Below are the code and all the weights of a small trained network. Each question names an input and a class and asks about switching units off, where a switched-off unit gives its printed mean instead of its output.

import numpy as np


def w(rows, s, z=0):
    codes = np.array(rows[::2]) - 128.0
    scale = np.full(codes.shape[1], s)
    scale[-1] = z or s
    return codes * scale


def f(y):
    return np.maximum(y, 0)


def log_softmax(a):
    a = a - a.max(-1, keepdims=True)
    return a - np.log(np.exp(a).sum(-1, keepdims=True))


def net(x, mask):
    res = np.array(x, float).reshape(1, 6) / 4 @ E
    y = f(res @ A[0][:, :-1].T + A[0][:, -1])
    res = res + np.where(mask, y, B[0][:, -1]) @ B[0][:, :-1]
    return log_softmax(res[-1] @ U[:, :-1].T + U[:, -1])


A, B = {}, {}
E = w([
[121,180,87,173,75,17,69],'x0',
[129,14,82,202,82,134,137],'x1',
[44,140,54,69,100,176,90],'x2',
[80,52,189,59,143,38,120],'x3',
[150,102,189,128,81,169,2],'x4',
[128,129,127,129,130,128,127],'x5',
],0.0098)
A[0] = w([
[144,56,120,190,88,129,111,93],'N1',
[119,58,52,166,120,115,151,41],'N2',
[109,132,123,131,169,85,179,91],'N3',
[102,123,119,107,114,159,73,90],'N4',
[81,146,85,108,113,168,94,4],'N5',
[145,113,163,122,78,153,3,65],'N6',
[118,211,147,88,150,118,113,46],'N7',
[165,182,72,160,130,150,116,97],'N8',
[108,107,182,109,137,186,167,19],'N9',
[154,169,99,184,96,206,120,34],'N10',
[142,119,113,91,177,164,180,142],'N11',
[132,186,99,133,150,73,96,90],'N12',
[51,141,73,110,131,131,161,80],'N13',
[73,138,69,103,126,127,158,135],'N14',
[80,78,141,88,128,76,87,110],'N15',
[212,142,167,183,139,93,178,76],'N16',
[125,137,112,155,51,75,65,86],'N17',
[103,164,97,152,99,69,166,113],'N18',
[163,90,136,92,134,197,120,35],'N19',
[172,187,172,120,183,105,138,59],'N20',
],0.015,0.0049)
B[0] = w([
[53,184,162,85,123,179,109,208],'N1',
[71,218,194,83,132,186,138,193],'N2',
[197,127,144,88,83,123,136,190],'N3',
[156,144,140,204,95,146,106,181],'N4',
[116,92,173,187,90,95,44,174],'N5',
[210,136,182,150,158,156,175,246],'N6',
[6,179,188,93,99,195,152,196],'N7',
[139,105,127,61,76,61,181,188],'N8',
[65,96,104,157,174,87,119,192],'N9',
[120,89,105,54,97,55,169,197],'N10',
[133,110,90,166,188,146,181,215],'N11',
[85,89,75,162,183,162,167,182],'N12',
[190,119,153,154,119,127,56,196],'N13',
[157,127,166,170,91,139,82,197],'N14',
[132,108,106,67,66,48,171,226],'N15',
[128,92,155,188,76,114,18,216],'N16',
[88,122,47,177,199,124,155,213],'N17',
[177,110,65,173,201,174,168,186],'N18',
[107,125,56,150,189,117,146,188],'N19',
[102,135,130,123,93,163,108,194],'N20',
],0.012,0.014)
U = w([
[34,196,165,65,94,197,108,81],'0',
[102,77,75,155,213,122,132,28],'1',
[125,80,180,184,53,91,7,82],'2',
[126,78,129,22,50,26,174,10],'3',
[204,120,167,137,135,169,150,232],'4',
],0.014,0.012)

Each question gives the input, the list of numbers given to net, and the class t.
The units are the neurons (one row each of A and B). Each row of codes is followed by its name. A weight is (code - 128) times the scale printed after its matrix; where a second scale follows, it is the last column's (A, B and U).
mask holds one flag per neuron, in row order. A switched-off neuron (its flag False) gives its mean, the last column of its row in B, instead of its output. The means were averaged over made-up inputs and are rounded, as every weight is.
A unit's drop is (log p(t) with every unit on - log p(t) with that unit switched off) / (log p(t) with every unit on - log p(t) with every unit switched off).
unit that matters most: the unit with the biggest drop
top k neurons: the k neurons with the biggest drops, biggest first
drop when u is switched off: that unit's drop, to one decimal
input [-5,-8,-7,3,2,1], class 0: top neuron => N7
input [5,-3,-1,-7,7,-2], class 3: top 2 neurons => N10, N8
input [-7,-2,6,-5,-2,7], class 1: top 3 neurons => N11, N19, N16
input [3,-6,-1,5,-8,-2], class 4: top 3 neurons => N18, N3, N1
input [2,5,-5,-6,-1,0], class 3: top 3 neurons => N10, N8, N7
input [4,6,-4,8,4,-8], class 3: top 2 neurons => N15, N7
input [-1,4,-6,-3,3,-8], class 2: top 2 neurons => N16, N7
input [4,-2,7,-8,8,7], class 3: top 2 neurons => N10, N8
input [3,4,0,0,-3,6], class 0: top 2 neurons => N2, N6
input [-3,6,-6,7,8,-4], class 4: top 2 neurons => N6, N10
input [-7,-5,-8,4,2,4], class 2: top 2 neurons => N16, N17
input [3,-2,-1,0,-6,-6], class 4: top 4 neurons => N17, N3, N18, N9
input [-4,-2,-7,-7,-6,-3], class 2: top 2 neurons => N16, N15
input [-4,-3,7,-5,-1,7], class 2: unit that matters most => N5
input [8,8,-6,0,-5,5], class 0: top 2 neurons => N2, N1
input [-6,-2,-1,4,4,4], class 1: drop when N9 is switched off => 0.1
input [1,-5,1,-8,5,-8], class 3: drop when N10 is switched off => 0.5
input [-1,-7,-5,1,-6,6], class 0: drop when N7 is switched off => 1.5
input [-7,-6,-1,-6,-2,-4], class 1: drop when N2 is switched off => 0.3
input [1,-1,4,1,8,8], class 4: unit that matters most => N6
